Here is a tiny trained network, its code and every weight. The questions are about switching its units off for an input and a class, where a switched-off unit gives its printed mean instead of its output.

import numpy as np


def w(rows, s, z=0):
    codes = np.array(rows[::2]) - 128.0
    scale = np.full(codes.shape[1], s)
    scale[-1] = z or s
    return codes * scale


def norm(h):
    return h / np.sqrt((h * h).mean(-1, keepdims=True) + 1e-5)


def f(y):
    return np.maximum(y, 0)


def log_softmax(a):
    a = a - a.max(-1, keepdims=True)
    return a - np.log(np.exp(a).sum(-1, keepdims=True))


def net(x, mask):
    res = np.array(x, float).reshape(1, 8) / 4 @ E
    u = 0
    for l in range(4):
        y = f(norm(res) @ A[l][:, :-1].T + A[l][:, -1])
        res = res + np.where(mask[u : u + 9], y, B[l][:, -1]) @ B[l][:, :-1]
        u += 9
    return log_softmax(norm(res)[-1] @ U[:, :-1].T + U[:, -1])


A, B = {}, {}
E = w([
[127,115,127],'x0',
[12,99,117],'x1',
[131,123,120],'x2',
[124,135,129],'x3',
[129,127,119],'x4',
[146,3,251],'x5',
[128,199,187],'x6',
[129,128,129],'x7',
],0.0033)
A[0] = w([
[223,201,165,74],'L0N0',
[157,145,17,108],'L0N1',
[2,144,173,132],'L0N2',
[45,112,123,110],'L0N3',
[135,33,136,124],'L0N4',
[20,172,179,122],'L0N5',
[80,93,96,102],'L0N6',
[207,125,120,49],'L0N7',
[253,158,160,7],'L0N8',
],0.0062,0.0017)
B[0] = w([
[149,68,36,227],'L0N0',
[53,118,154,230],'L0N1',
[191,64,35,252],'L0N2',
[230,73,74,208],'L0N3',
[86,176,118,233],'L0N4',
[214,45,54,229],'L0N5',
[234,139,129,184],'L0N6',
[117,90,111,174],'L0N7',
[150,3,74,215],'L0N8',
],0.0044,0.0028)
A[1] = w([
[233,154,138,6],'L1N0',
[105,149,144,48],'L1N1',
[117,165,163,93],'L1N2',
[24,55,65,172],'L1N3',
[169,80,182,222],'L1N4',
[167,125,107,41],'L1N5',
[151,72,147,211],'L1N6',
[118,108,231,141],'L1N7',
[185,255,92,152],'L1N8',
],0.0056,0.0022)
B[1] = w([
[188,65,91,145],'L1N0',
[75,68,156,128],'L1N1',
[112,206,149,128],'L1N2',
[209,228,154,254],'L1N3',
[92,219,105,238],'L1N4',
[110,118,138,143],'L1N5',
[103,252,94,249],'L1N6',
[95,176,95,166],'L1N7',
[72,161,60,185],'L1N8',
],0.0042,0.0036)
A[2] = w([
[213,66,248,239],'L2N0',
[115,127,125,91],'L2N1',
[169,161,4,222],'L2N2',
[139,128,117,50],'L2N3',
[99,63,123,81],'L2N4',
[160,62,254,161],'L2N5',
[48,86,107,30],'L2N6',
[188,224,34,251],'L2N7',
[175,112,113,119],'L2N8',
],0.0043,0.0017)
B[2] = w([
[107,183,42,150],'L2N0',
[94,115,142,128],'L2N1',
[153,65,249,249],'L2N2',
[131,132,151,128],'L2N3',
[155,147,108,130],'L2N4',
[77,179,71,140],'L2N5',
[139,108,125,129],'L2N6',
[129,93,254,255],'L2N7',
[119,111,118,152],'L2N8',
],0.0043,0.0067)
A[3] = w([
[201,154,58,172],'L3N0',
[73,135,58,2],'L3N1',
[222,143,198,227],'L3N2',
[74,71,2,108],'L3N3',
[106,141,66,57],'L3N4',
[98,47,177,99],'L3N5',
[85,77,211,129],'L3N6',
[188,155,91,105],'L3N7',
[157,204,70,23],'L3N8',
],0.0052,0.0011)
B[3] = w([
[93,6,10,166],'L3N0',
[138,186,116,137],'L3N1',
[98,184,92,254],'L3N2',
[212,160,134,144],'L3N3',
[152,178,61,137],'L3N4',
[120,243,175,173],'L3N5',
[118,250,112,177],'L3N6',
[130,122,69,151],'L3N7',
[76,182,65,147],'L3N8',
],0.0025,0.005)
U = w([
[160,145,156,190],'0',
[156,149,167,154],'1',
[126,131,149,203],'2',
[156,10,45,65],'3',
[3,209,60,1],'4',
],0.0062,0.0021)

Each question gives the input, the list of numbers given to net, and the class t.
The units are the neurons (one row each of A and B). Each row of codes is followed by its name. A weight is (code - 128) times the scale printed after its matrix; where a second scale follows, it is the last column's (A, B and U).
mask holds one flag per neuron, layer by layer. A switched-off neuron (its flag False) gives its mean, the last column of its row in B, instead of its output. The means were averaged over made-up inputs and are rounded, as every weight is.
A unit's drop is (log p(t) with every unit on - log p(t) with that unit switched off) / (log p(t) with every unit on - log p(t) with every unit switched off).
The circuit of an input: a set's keep is (log p(t) with only the set's units on - log p(t) with every unit switched off) / (log p(t) with every unit on - log p(t) with every unit switched off). Starting from the 12 units with the biggest drops (on a tie, the unit counted first), units are removed one at a time, each time the one whose removal leaves the highest keep (on an exact tie, the one counted first), for as long as the keep stays at least 0.8.
units of the circuit, in order: the units of the circuit, biggest drop first
unit that matters most: the unit with the biggest drop
top k neurons: the k neurons with the biggest drops, biggest first
top k neurons in layer l: the k neurons of layer l with the biggest drops, biggest first
drop of u: that unit's drop, to one decimal
input [1,4,0,-3,2,2,2,-1], class 3: top 2 neurons : L0N2, L0N5
input [1,6,-4,-2,5,8,-5,4], class 4: top 2 neurons : L0N0, L2N5
input [-4,-5,-4,-1,1,-2,4,-1], class 3: units of the circuit, in order : L0N0, L0N8
input [8,1,-5,5,3,6,-1,-3], class 4: unit that matters most : L2N2
input [1,-8,-3,-5,-5,1,0,7], class 3: units of the circuit, in order : L0N8, L0N0
input [-3,-7,1,7,-6,2,-1,6], class 3: units of the circuit, in order : L0N8, L0N0
input [-1,-5,1,2,4,7,-1,-6], class 4: top 3 neurons : L0N2, L0N5, L0N3
input [-2,-7,4,0,-1,7,2,-6], class 3: top 3 neurons : L0N8, L1N3, L3N0
input [-2,6,4,0,2,8,-7,-7], class 4: top 3 neurons : L0N0, L0N5, L1N8
input [-2,-8,-3,-6,-6,7,4,2], class 3: top 2 neurons : L0N8, L1N3
input [-5,-4,-4,2,-4,6,4,4], class 4: top 2 neurons in layer 0 : L0N8, L0N2
input [3,-8,-2,2,-5,-5,0,1], class 3: top 2 neurons in layer 0 : L0N0, L0N8
input [6,5,8,0,4,-6,-8,-2], class 1: top 2 neurons in layer 1 : L1N6, L1N3
input [1,-3,0,-1,-3,6,4,-1], class 4: top neuron : L2N2
input [5,-8,3,2,6,3,4,5], class 3: top 2 neurons : L0N8, L0N0
input [7,-2,8,4,0,7,-6,-1], class 4: drop of L2N2 : 0.3
input [-6,-7,7,-2,3,-6,4,2], class 3: drop of L3N3 : 0.0
input [-7,4,2,-5,1,1,-5,-2], class 1: drop of L0N5 : 0.1
